Below is a small trained network, with its code and all its weights. Each question gives an input and a class and asks what happens when units are switched off, that is, made to give their printed mean instead of their output.

import numpy as np


def w(rows, s, z=0):
    codes = np.array(rows[::2]) - 128.0
    scale = np.full(codes.shape[1], s)
    scale[-1] = z or s
    return codes * scale


def f(y):
    return y / 2 * (1 + np.tanh(0.7978845608 * (y + 0.044715 * y**3)))


def log_softmax(a):
    a = a - a.max(-1, keepdims=True)
    return a - np.log(np.exp(a).sum(-1, keepdims=True))


def net(x, mask):
    res = np.array(x, float).reshape(1, 5) / 4 @ E
    y = f(res @ A[0][:, :-1].T + A[0][:, -1])
    res = res + np.where(mask, y, B[0][:, -1]) @ B[0][:, :-1]
    return log_softmax(res[-1] @ U[:, :-1].T + U[:, -1])


A, B = {}, {}
E = w([
[175,22,99,130,74,93,136,109,2],'x0',
[106,34,144,188,245,130,217,115,160],'x1',
[122,105,49,66,135,161,90,206,104],'x2',
[184,105,108,47,174,99,162,96,163],'x3',
[17,104,21,88,118,135,73,101,206],'x4',
],0.0086)
A[0] = w([
[108,171,152,169,109,146,114,152,140,185],'N0',
[166,98,160,185,136,122,177,99,109,154],'N1',
[164,161,146,118,148,114,119,134,125,138],'N2',
[107,154,99,123,155,124,137,110,156,227],'N3',
[128,111,99,108,167,144,130,119,149,223],'N4',
[111,141,156,148,122,128,100,135,136,161],'N5',
[135,97,122,129,105,149,133,120,120,64],'N6',
[122,80,92,97,148,135,149,139,167,119],'N7',
[160,127,103,73,151,139,128,157,116,250],'N8',
[157,121,201,212,122,126,173,105,78,219],'N9',
[114,126,105,143,147,115,125,132,134,151],'N10',
[116,136,175,205,119,107,129,127,140,210],'N11',
[87,143,74,108,12,117,66,117,107,194],'N12',
[126,137,106,120,109,120,122,93,117,241],'N13',
[136,105,165,171,109,122,143,129,130,247],'N14',
[164,142,146,135,128,129,147,135,104,151],'N15',
[151,115,122,154,129,103,130,102,132,184],'N16',
[199,57,130,128,149,106,177,90,101,229],'N17',
[94,136,115,134,140,141,102,131,179,231],'N18',
[139,79,103,122,182,119,151,134,146,143],'N19',
[119,101,115,112,166,130,162,123,118,155],'N20',
[129,106,115,101,156,163,133,129,111,118],'N21',
[33,151,108,146,149,126,116,121,247,197],'N22',
[115,146,153,159,118,136,126,141,142,89],'N23',
],0.013,0.0018)
B[0] = w([
[143,155,86,153,137,180,128,124,134,179],'N0',
[122,125,213,117,118,74,147,135,76,202],'N1',
[189,95,116,123,144,160,143,170,105,155],'N2',
[122,80,116,147,123,152,159,128,163,167],'N3',
[108,105,93,157,153,103,131,128,161,164],'N4',
[114,119,97,136,141,160,109,128,123,152],'N5',
[119,170,155,108,137,103,117,122,153,137],'N6',
[119,134,69,166,140,98,139,106,174,172],'N7',
[207,149,107,133,131,140,131,147,158,172],'N8',
[113,142,209,182,162,93,138,139,3,233],'N9',
[135,139,120,117,122,128,138,109,171,140],'N10',
[85,153,113,177,162,147,133,126,90,190],'N11',
[82,170,88,104,19,155,5,79,110,249],'N12',
[87,126,108,124,104,120,96,150,153,153],'N13',
[105,132,152,138,149,126,142,106,94,170],'N14',
[171,146,171,115,157,155,120,139,111,164],'N15',
[99,103,133,121,117,125,115,142,134,149],'N16',
[150,88,161,65,95,36,112,151,146,221],'N17',
[114,92,156,100,120,161,152,115,175,184],'N18',
[111,105,83,156,138,61,142,123,160,179],'N19',
[125,102,100,131,140,85,135,107,139,161],'N20',
[152,150,104,135,134,97,132,109,143,145],'N21',
[51,66,174,81,138,240,208,126,215,254],'N22',
[147,137,111,149,126,164,127,95,112,151],'N23',
],0.019,0.014)
U = w([
[124,106,29,130,153,25,159,127,163,129],'0',
[63,216,147,245,185,195,155,128,29,13],'1',
[253,186,75,72,141,154,126,228,126,118],'2',
[13,81,136,86,142,229,212,110,185,255],'3',
[80,107,228,108,123,35,145,151,37,46],'4',
[76,187,76,72,32,159,28,95,108,219],'5',
],0.0061,0.00091)

Each question gives the input, the list of numbers given to net, and the class t.
The units are the neurons (one row each of A and B). Each row of codes is followed by its name. A weight is (code - 128) times the scale printed after its matrix; where a second scale follows, it is the last column's (A, B and U).
mask holds one flag per neuron, in row order. A switched-off neuron (its flag False) gives its mean, the last column of its row in B, instead of its output. The means were averaged over made-up inputs and are rounded, as every weight is.
A unit's drop is (log p(t) with every unit on - log p(t) with that unit switched off) / (log p(t) with every unit on - log p(t) with every unit switched off).
The circuit of an input: a set's keep is (log p(t) with only the set's units on - log p(t) with every unit switched off) / (log p(t) with every unit on - log p(t) with every unit switched off). Starting from the 12 units with the biggest drops (on a tie, the unit counted first), units are removed one at a time, each time the one whose removal leaves the highest keep (on an exact tie, the one counted first), for as long as the keep stays at least 0.8.
circuit, biggest first: the units of the circuit, biggest drop first
unit that matters most: the unit with the biggest drop
top k neurons: the k neurons with the biggest drops, biggest first
drop when u is switched off: that unit's drop, to one decimal
input [0,5,5,-6,-2], class 1: circuit, biggest first -> [N17 N22]
input [1,-2,-8,-8,4], class 1: unit that matters most -> N11
input [2,-3,-1,8,1], class 0: circuit, biggest first -> [N12 N22 N9]
input [-2,1,-7,1,0], class 1: top 3 neurons -> [N17 N11 N9]
input [3,-4,-4,8,0], class 2: circuit, biggest first -> [N9 N12 N22 N19]
input [-6,-7,3,-7,-7], class 1: top 2 neurons -> [N17 N0]
input [1,-1,1,1,4], class 5: top 2 neurons -> [N12 N22]
input [4,4,4,8,-5], class 4: top 2 neurons -> [N1 N17]
input [8,2,1,-1,3], class 5: top 2 neurons -> [N9 N12]
input [8,4,-2,-1,6], class 0: drop when N9 is switched off -> 0.2
input [-6,-6,-3,-6,-5], class 1: drop when N12 is switched off -> 0.0
input [2,-2,0,4,3], class 5: drop when N22 is switched off -> 0.1
input [8,-4,6,-4,-5], class 5: drop when N12 is switched off -> 3.0
input [0,-1,5,1,-6], class 2: unit that matters most -> N8
